Here is a tiny trained network, its code and every weight. The questions are about switching its units off for an input and a target symbol, where a switched-off unit gives its printed mean instead of its output.

import numpy as np


def w(rows, s, z=0):
    codes = np.array(rows[::2]) - 128.0
    scale = np.full(codes.shape[1], s)
    scale[-1] = z or s
    return codes * scale


def norm(h):
    return h / np.sqrt((h * h).mean(-1, keepdims=True) + 1e-5)


def f(y):
    return np.maximum(y, 0)


def softmax(a):
    e = np.exp(a - a.max(-1, keepdims=True))
    return e / e.sum(-1, keepdims=True)


def log_softmax(a):
    a = a - a.max(-1, keepdims=True)
    return a - np.log(np.exp(a).sum(-1, keepdims=True))


def net(x, mask):
    ids = ['βεηλπφψω'.index(c) for c in x.split()]
    T = len(ids)
    res = E[ids] + P[:T]
    r = norm(res)
    for j in range(2):
        rows = slice(4 * j, 4 * j + 4)
        q, k, v = (r @ M[0][rows].T for M in (Q, K, V))
        z = softmax(np.where(np.tri(T) > 0, q @ k.T / 4**0.5, -1e9)) @ v
        o = O[0][rows]
        res = res + np.where(mask[j], z, o[:, -1]) @ o[:, :-1]
    y = f(norm(res) @ A[0][:, :-1].T + A[0][:, -1])
    res = res + np.where(mask[2:6], y, B[0][:, -1]) @ B[0][:, :-1]
    return log_softmax(norm(res)[-1] @ U[:, :-1].T + U[:, -1])


Q, K, V, O, A, B = {}, {}, {}, {}, {}, {}
E = w([
[35,126,95,5,135,155],'β',
[94,169,142,161,155,217],'ε',
[133,220,89,194,147,188],'η',
[24,142,133,166,98,181],'λ',
[194,192,139,98,137,156],'π',
[136,127,78,134,154,245],'φ',
[105,20,201,83,80,186],'ψ',
[110,231,140,173,83,158],'ω',
],0.015)
P = w([
[149,160,113,121,102,158],'0',
[166,164,160,126,77,254],'1',
[149,139,98,141,121,140],'2',
[162,149,155,165,99,233],'3',
[145,129,103,141,131,125],'4',
[154,141,163,187,102,211],'5',
[144,121,113,139,133,110],'6',
[151,129,177,183,111,189],'7',
[138,126,121,137,141,101],'8',
[48,118,77,42,144,222],'9',
[134,127,129,140,152,92],'10',
[44,138,93,47,146,199],'11',
[121,128,142,137,176,81],'12',
[36,152,120,68,142,169],'13',
],0.02)
Q[0] = w([
[162,127,164,96,108,157],'head 0',
[103,169,197,94,126,252],'head 0',
[132,97,113,147,158,120],'head 0',
[87,150,181,99,94,151],'head 0',
[143,133,132,112,124,66],'head 1',
[136,87,172,183,86,123],'head 1',
[203,123,181,128,89,158],'head 1',
[78,132,78,69,143,135],'head 1',
],0.022)
K[0] = w([
[127,81,103,160,117,27],'head 0',
[112,103,195,169,252,25],'head 0',
[148,85,98,108,122,192],'head 0',
[100,138,178,123,122,49],'head 0',
[179,146,135,80,67,120],'head 1',
[125,66,102,171,23,116],'head 1',
[199,79,102,153,116,104],'head 1',
[30,163,190,53,245,128],'head 1',
],0.017)
V[0] = w([
[9,94,95,154,112,160],'head 0',
[94,176,209,224,7,95],'head 0',
[95,203,26,108,113,85],'head 0',
[105,162,144,149,180,144],'head 0',
[153,126,170,211,108,103],'head 1',
[160,166,166,133,124,81],'head 1',
[62,126,170,158,65,96],'head 1',
[64,158,184,99,159,80],'head 1',
],0.011)
O[0] = w([
[171,132,141,94,247,158,197],'head 0',
[56,113,191,153,183,55,141],'head 0',
[124,34,52,123,158,89,147],'head 0',
[150,81,170,101,129,121,253],'head 0',
[138,149,159,40,85,192,33],'head 1',
[157,122,118,110,103,122,11],'head 1',
[149,114,65,151,133,196,53],'head 1',
[156,91,49,131,187,146,55],'head 1',
],0.012,0.0046)
A[0] = w([
[137,94,219,169,75,192,2],'neuron 0',
[156,140,171,118,77,130,212],'neuron 1',
[27,139,33,21,177,111,222],'neuron 2',
[254,156,138,92,141,14,95],'neuron 3',
],0.012,0.0083)
B[0] = w([
[176,59,114,45,66,28,187],'neuron 0',
[126,122,71,172,187,183,242],'neuron 1',
[218,130,191,202,65,133,255],'neuron 2',
[33,72,107,169,6,222,151],'neuron 3',
],0.013,0.0082)
U = w([
[165,115,23,134,167,166,141],'β',
[206,125,214,111,86,151,2],'ε',
[202,81,107,149,116,30,242],'η',
[117,105,144,129,237,138,103],'λ',
[103,123,102,179,42,138,96],'π',
[124,181,176,157,105,39,227],'φ',
[114,246,108,171,147,124,155],'ψ',
[95,60,176,167,145,77,60],'ω',
],0.014,0.0069)

Each question gives the input, a string of symbols that net reads in full, and the target symbol t.
The units are the heads (4 rows each of Q, K, V and O) and the neurons (one row each of A and B). Each row of codes is followed by its name. A weight is (code - 128) times the scale printed after its matrix; where a second scale follows, it is the last column's (O, A, B and U).
mask holds one flag per unit, heads first, then neurons. A switched-off unit (its flag False) gives its mean, the last column of its rows in O or B, instead of its output. The means were averaged over made-up inputs and are rounded, as every weight is.
A unit's drop is (log p(t) with every unit on - log p(t) with that unit switched off) / (log p(t) with every unit on - log p(t) with every unit switched off).
The circuit of an input: a set's keep is (log p(t) with only the set's units on - log p(t) with every unit switched off) / (log p(t) with every unit on - log p(t) with every unit switched off). Starting from all 6 units, units are removed one at a time, each time the one whose removal leaves the highest keep (on an exact tie, the one counted first), for as long as the keep stays at least 0.8.
units of the circuit, in order: the units of the circuit, biggest drop first
unit that matters most: the unit with the biggest drop
top k neurons: the k neurons with the biggest drops, biggest first
heads that matter: for each layer, one digit per head in row order, 1 if its drop is at least 0.15 and else 0, layers parted by /
input ε ψ π ω ε ε π η ε ε ω π, target ω: units of the circuit, in order => (head 0)
input ε β φ β η β, target η: heads that matter => 10
input β ψ φ ε ε β η φ β β β η β, target η: units of the circuit, in order => (neuron 2; head 1)
input β ε η ε ε ψ π π ω ε ε φ, target ε: top 2 neurons => (neuron 2; neuron 1)
input ε ω π π, target π: heads that matter => 10
input ε η ε η, target ε: units of the circuit, in order => (head 1; neuron 0)
input π β η λ, target η: heads that matter => 10
input β ε φ λ η η, target η: heads that matter => 11
input β ψ φ β β β η ε λ, target λ: heads that matter => 11
input β φ λ η, target λ: heads that matter => 10
input ω ε φ η, target φ: units of the circuit, in order => (head 1; head 0)
input ω ω β ε π ω ω ε, target ω: top 2 neurons => (neuron 2; neuron 0)
input ε ε ω π π π β ω ω π β ε, target β: heads that matter => 11
input ε β η ψ, target η: unit that matters most => neuron 0
input ψ π ε ω ψ π φ π φ η η η, target η: heads that matter => 10
input ε ε β λ η ε ε ω λ π λ ψ, target λ: heads that matter => 11
input φ ε η π λ ε π η η η β ψ, target β: heads that matter => 11
input ε ε λ ε ψ β π ω β π π π ε, target λ: units of the circuit, in order => (head 0; neuron 2)
input ψ ε λ η π φ ω ψ η π β η φ, target β: heads that matter => 10
input φ π π ε, target π: unit that matters most => head 0
input ε ε π ψ ψ η π φ η, target ψ: units of the circuit, in order => (neuron 2; head 1)
